Here is a tiny trained network, its code and every weight. The questions are about switching its units off for an input and a class, where a switched-off unit gives its printed mean instead of its output.

import numpy as np


def w(rows, s, z=0):
    codes = np.array(rows[::2]) - 128.0
    scale = np.full(codes.shape[1], s)
    scale[-1] = z or s
    return codes * scale


def f(y):
    return y / 2 * (1 + np.tanh(0.7978845608 * (y + 0.044715 * y**3)))


def log_softmax(a):
    a = a - a.max(-1, keepdims=True)
    return a - np.log(np.exp(a).sum(-1, keepdims=True))


def net(x, mask):
    res = np.array(x, float).reshape(1, 5) / 4 @ E
    y = f(res @ A[0][:, :-1].T + A[0][:, -1])
    res = res + np.where(mask, y, B[0][:, -1]) @ B[0][:, :-1]
    return log_softmax(res[-1] @ U[:, :-1].T + U[:, -1])


A, B = {}, {}
E = w([
[110,149,202,150,181,212,241],'x0',
[174,206,119,120,82,67,204],'x1',
[240,121,207,89,141,133,104],'x2',
[108,214,98,2,153,168,115],'x3',
[55,140,232,118,139,63,92],'x4',
],0.0065)
A[0] = w([
[182,122,116,124,129,160,143,144],'neuron 0',
[122,99,87,96,117,74,94,34],'neuron 1',
[124,60,141,126,189,212,47,149],'neuron 2',
[120,113,117,44,124,149,134,158],'neuron 3',
[120,186,95,39,141,145,126,36],'neuron 4',
[203,124,45,133,131,179,154,107],'neuron 5',
[178,119,89,100,96,75,50,126],'neuron 6',
[221,119,218,102,140,158,114,131],'neuron 7',
[127,147,178,110,147,199,191,88],'neuron 8',
[43,149,80,163,117,128,163,15],'neuron 9',
[113,171,133,48,119,162,105,95],'neuron 10',
[125,104,134,138,134,99,148,3],'neuron 11',
[186,207,120,134,107,39,201,139],'neuron 12',
[113,136,164,156,154,175,196,89],'neuron 13',
[187,84,168,248,94,94,140,127],'neuron 14',
[78,143,222,102,128,65,108,121],'neuron 15',
[150,96,127,205,118,113,141,22],'neuron 16',
[117,122,166,136,151,173,189,35],'neuron 17',
[22,141,71,162,131,137,162,69],'neuron 18',
[174,97,67,136,109,187,137,102],'neuron 19',
[135,165,122,63,143,150,116,81],'neuron 20',
[190,118,157,108,145,133,111,41],'neuron 21',
],0.011,0.003)
B[0] = w([
[108,131,149,132,131,91,151,159],'neuron 0',
[150,133,132,211,116,146,80,165],'neuron 1',
[125,122,134,95,2,178,140,225],'neuron 2',
[117,90,102,107,144,126,149,174],'neuron 3',
[141,54,133,114,172,171,79,197],'neuron 4',
[58,168,211,140,162,109,138,210],'neuron 5',
[120,129,59,242,136,75,138,218],'neuron 6',
[176,100,139,122,117,30,190,223],'neuron 7',
[126,117,67,196,126,106,100,211],'neuron 8',
[193,91,191,129,130,81,131,173],'neuron 9',
[120,60,118,119,169,151,128,196],'neuron 10',
[144,119,169,145,143,157,82,119],'neuron 11',
[109,98,144,110,4,189,123,235],'neuron 12',
[105,136,72,191,129,115,79,198],'neuron 13',
[113,46,72,75,195,160,145,254],'neuron 14',
[49,168,210,157,166,125,152,231],'neuron 15',
[142,94,159,127,163,179,58,174],'neuron 16',
[136,143,115,209,126,135,64,177],'neuron 17',
[181,84,147,114,107,56,194,197],'neuron 18',
[89,152,198,145,141,121,125,187],'neuron 19',
[143,80,124,128,161,148,129,175],'neuron 20',
[181,121,190,123,136,116,94,147],'neuron 21',
],0.022,0.007)
U = w([
[120,54,113,105,205,205,104,112],'0',
[123,154,68,216,116,103,58,127],'1',
[221,117,176,121,113,58,158,253],'2',
[89,115,151,121,1,213,121,91],'3',
[19,170,214,148,168,132,134,133],'4',
[72,161,98,102,102,118,178,190],'5',
[165,208,103,113,149,124,107,38],'6',
],0.0087,0.0031)

Each question gives the input, the list of numbers given to net, and the class t.
The units are the neurons (one row each of A and B). Each row of codes is followed by its name. A weight is (code - 128) times the scale printed after its matrix; where a second scale follows, it is the last column's (A, B and U).
mask holds one flag per neuron, in row order. A switched-off neuron (its flag False) gives its mean, the last column of its row in B, instead of its output. The means were averaged over made-up inputs and are rounded, as every weight is.
A unit's drop is (log p(t) with every unit on - log p(t) with that unit switched off) / (log p(t) with every unit on - log p(t) with every unit switched off).
The circuit of an input: a set's keep is (log p(t) with only the set's units on - log p(t) with every unit switched off) / (log p(t) with every unit on - log p(t) with every unit switched off). Starting from the 12 units with the biggest drops (on a tie, the unit counted first), units are removed one at a time, each time the one whose removal leaves the highest keep (on an exact tie, the one counted first), for as long as the keep stays at least 0.8.
units of the circuit, in order: the units of the circuit, biggest drop first
top k neurons: the k neurons with the biggest drops, biggest first
drop of u: that unit's drop, to one decimal
input [7,1,-4,6,-4], class 1: top 4 neurons -> (neuron 8; neuron 14; neuron 13; neuron 17)
input [4,7,4,5,-8], class 4: top 3 neurons -> (neuron 5; neuron 2; neuron 19)
input [-7,-8,-3,-6,8], class 3: units of the circuit, in order -> (neuron 2)
input [-6,-3,-2,4,-2], class 1: top 2 neurons -> (neuron 6; neuron 14)
input [3,5,-4,-1,-8], class 4: top 3 neurons -> (neuron 5; neuron 2; neuron 19)
input [-7,2,8,-8,-4], class 0: top 2 neurons -> (neuron 14; neuron 16)
input [6,0,7,3,-5], class 2: top 3 neurons -> (neuron 7; neuron 6; neuron 21)
input [2,8,-6,-5,3], class 3: top 2 neurons -> (neuron 12; neuron 7)
input [-5,-4,2,-1,-3], class 1: top 3 neurons -> (neuron 6; neuron 12; neuron 15)
input [-3,-5,-6,-7,5], class 0: top 2 neurons -> (neuron 14; neuron 7)
input [-6,7,5,7,-3], class 0: top 4 neurons -> (neuron 4; neuron 10; neuron 2; neuron 20)
input [-7,-8,7,0,-1], class 3: top 3 neurons -> (neuron 2; neuron 8; neuron 13)
input [7,-1,3,8,4], class 0: top 2 neurons -> (neuron 10; neuron 4)
input [-7,-5,2,5,0], class 1: top 2 neurons -> (neuron 6; neuron 14)
input [6,-4,8,3,8], class 2: top 2 neurons -> (neuron 7; neuron 5)
input [-7,7,1,-8,7], class 0: top 3 neurons -> (neuron 14; neuron 2; neuron 16)
input [-4,4,0,2,-5], class 4: units of the circuit, in order -> (neuron 5)
input [6,-2,3,4,-5], class 1: drop of neuron 17 -> 0.1
input [5,-8,0,7,3], class 3: drop of neuron 2 -> 4.2
input [-7,-2,-8,7,6], class 2: units of the circuit, in order -> (neuron 18)
input [-4,4,-2,-5,8], class 4: drop of neuron 15 -> 2.1
input [7,7,-6,6,5], class 1: drop of neuron 2 -> 0.5
